Below is a small trained network, with its code and all its weights. Each question gives an input and a target symbol and asks what happens when units are switched off, that is, made to give their printed mean instead of their output.

import numpy as np


def w(rows, s, z=0):
    codes = np.array(rows[::2]) - 128.0
    scale = np.full(codes.shape[1], s)
    scale[-1] = z or s
    return codes * scale


def norm(h):
    return h / np.sqrt((h * h).mean(-1, keepdims=True) + 1e-5)


def f(y):
    return y / 2 * (1 + np.tanh(0.7978845608 * (y + 0.044715 * y**3)))


def softmax(a):
    e = np.exp(a - a.max(-1, keepdims=True))
    return e / e.sum(-1, keepdims=True)


def log_softmax(a):
    a = a - a.max(-1, keepdims=True)
    return a - np.log(np.exp(a).sum(-1, keepdims=True))


def net(x, mask):
    ids = ['αβγδζηθλμπτφψω'.index(c) for c in x.split()]
    T = len(ids)
    res = E[ids] + P[:T]
    r = norm(res)
    for j in range(3):
        rows = slice(2 * j, 2 * j + 2)
        q, k, v = (r @ M[0][rows].T for M in (Q, K, V))
        z = softmax(np.where(np.tri(T) > 0, q @ k.T / 2**0.5, -1e9)) @ v
        o = O[0][rows]
        res = res + np.where(mask[j], z, o[:, -1]) @ o[:, :-1]
    y = f(norm(res) @ A[0][:, :-1].T + A[0][:, -1])
    res = res + np.where(mask[3:7], y, B[0][:, -1]) @ B[0][:, :-1]
    return log_softmax(norm(res)[-1] @ U[:, :-1].T + U[:, -1])


Q, K, V, O, A, B = {}, {}, {}, {}, {}, {}
E = w([
[118,139,100,121,16,59],'α',
[195,198,61,72,103,134],'β',
[93,169,179,59,149,165],'γ',
[97,144,182,158,121,87],'δ',
[192,153,241,115,61,133],'ζ',
[147,151,142,75,188,46],'η',
[100,114,88,103,186,206],'θ',
[112,98,207,158,157,77],'λ',
[253,88,157,194,94,97],'μ',
[90,59,179,108,137,119],'π',
[129,135,185,158,141,91],'τ',
[136,108,9,187,153,76],'φ',
[134,182,180,205,119,93],'ψ',
[202,140,222,122,202,177],'ω',
],0.02)
P = w([
[43,84,203,158,194,1],'0',
[65,82,188,125,177,15],'1',
[80,75,171,94,164,31],'2',
[90,68,154,67,156,43],'3',
[114,84,143,62,143,64],'4',
[140,100,128,59,129,81],'5',
[163,113,130,55,111,82],'6',
],0.0091)
Q[0] = w([
[143,111,198,116,139,100],'h0',
[104,143,39,178,94,183],'h0',
[57,146,103,158,100,226],'h1',
[113,130,106,154,125,192],'h1',
[167,128,75,135,72,188],'h2',
[123,103,186,82,123,5],'h2',
],0.016)
K[0] = w([
[252,148,70,75,78,158],'h0',
[58,81,162,253,130,109],'h0',
[38,103,148,202,154,61],'h1',
[65,23,255,189,149,145],'h1',
[42,108,212,235,141,58],'h2',
[230,202,63,58,109,138],'h2',
],0.0092)
V[0] = w([
[68,179,16,204,45,79],'h0',
[254,58,98,189,193,114],'h0',
[123,68,165,206,106,185],'h1',
[58,107,116,159,111,183],'h1',
[167,64,140,143,6,113],'h2',
[157,190,236,39,105,160],'h2',
],0.0095)
O[0] = w([
[184,175,131,68,74,109,2],'h0',
[210,49,142,153,183,124,157],'h0',
[68,114,211,245,109,202,69],'h1',
[116,169,134,179,67,140,38],'h1',
[170,106,155,133,47,64,127],'h2',
[144,104,245,34,159,155,178],'h2',
],0.011,0.0085)
A[0] = w([
[146,180,149,196,166,68,135],'n0',
[82,140,145,157,234,192,85],'n1',
[128,176,199,56,156,158,182],'n2',
[72,8,77,94,149,162,253],'n3',
],0.011,0.0048)
B[0] = w([
[181,145,72,98,95,106,154],'n0',
[184,206,123,39,113,254,198],'n1',
[68,95,93,136,113,109,201],'n2',
[197,196,67,182,51,123,254],'n3',
],0.0096,0.01)
U = w([
[154,130,123,62,12,78,253],'α',
[148,165,3,218,122,83,129],'β',
[142,78,156,140,224,216,115],'γ',
[81,122,158,220,48,193,202],'δ',
[130,169,196,228,179,108,6],'ζ',
[12,144,136,44,121,181,111],'η',
[137,139,80,89,113,123,54],'θ',
[214,50,154,189,105,109,201],'λ',
[89,53,251,88,78,121,16],'μ',
[143,217,151,171,113,66,94],'π',
[176,232,169,137,167,117,77],'τ',
[19,174,162,159,129,58,74],'φ',
[145,214,59,152,114,202,246],'ψ',
[163,142,40,48,180,110,185],'ω',
],0.015,0.0034)

Each question gives the input, a string of symbols that net reads in full, and the target symbol t.
The units are the heads (2 rows each of Q, K, V and O) and the neurons (one row each of A and B). Each row of codes is followed by its name. A weight is (code - 128) times the scale printed after its matrix; where a second scale follows, it is the last column's (O, A, B and U).
mask holds one flag per unit, heads first, then neurons. A switched-off unit (its flag False) gives its mean, the last column of its rows in O or B, instead of its output. The means were averaged over made-up inputs and are rounded, as every weight is.
A unit's drop is (log p(t) with every unit on - log p(t) with that unit switched off) / (log p(t) with every unit on - log p(t) with every unit switched off).
The circuit of an input: a set's keep is (log p(t) with only the set's units on - log p(t) with every unit switched off) / (log p(t) with every unit on - log p(t) with every unit switched off). Starting from all 7 units, units are removed one at a time, each time the one whose removal leaves the highest keep (on an exact tie, the one counted first), for as long as the keep stays at least 0.8.
circuit, biggest first: the units of the circuit, biggest drop first
top k neurons: the k neurons with the biggest drops, biggest first
which heads matter: for each layer, one digit per head in row order, 1 if its drop is at least 0.15 and else 0, layers parted by /
drop of u: that unit's drop, to one decimal
input λ π λ τ, target τ: top 2 neurons	n1, n3
input π τ π π γ λ, target η: circuit, biggest first	h0
input τ θ β λ, target ω: which heads matter	010
input δ ω α δ, target α: which heads matter	101
input η τ ζ ψ, target μ: which heads matter	001
input τ β τ α ω, target ω: which heads matter	010
input π ψ π, target δ: circuit, biggest first	h1, n3
input φ θ τ δ, target ψ: which heads matter	001
input ψ π μ π, target λ: which heads matter	000
input μ π π π π π, target λ: circuit, biggest first	h2, h1
input π μ τ δ, target λ: which heads matter	100
input γ ω η φ λ ζ δ, target μ: which heads matter	001
input θ η μ γ π λ θ, target ψ: circuit, biggest first	n3, h1
input μ π τ π ω δ, target γ: which heads matter	100
input μ ζ λ, target μ: circuit, biggest first	h2
input γ ω π, target γ: which heads matter	100
input π μ ω ζ μ τ, target λ: circuit, biggest first	h2, h0
input θ γ π π δ γ δ, target η: drop of n2	0.0
input β θ λ α, target ω: drop of h1	1.0
input τ δ γ α ψ, target α: drop of h2	0.1
input ψ τ λ φ μ δ, target λ: drop of n1	0.0
input φ ζ α μ μ α τ, target α: circuit, biggest first	h0
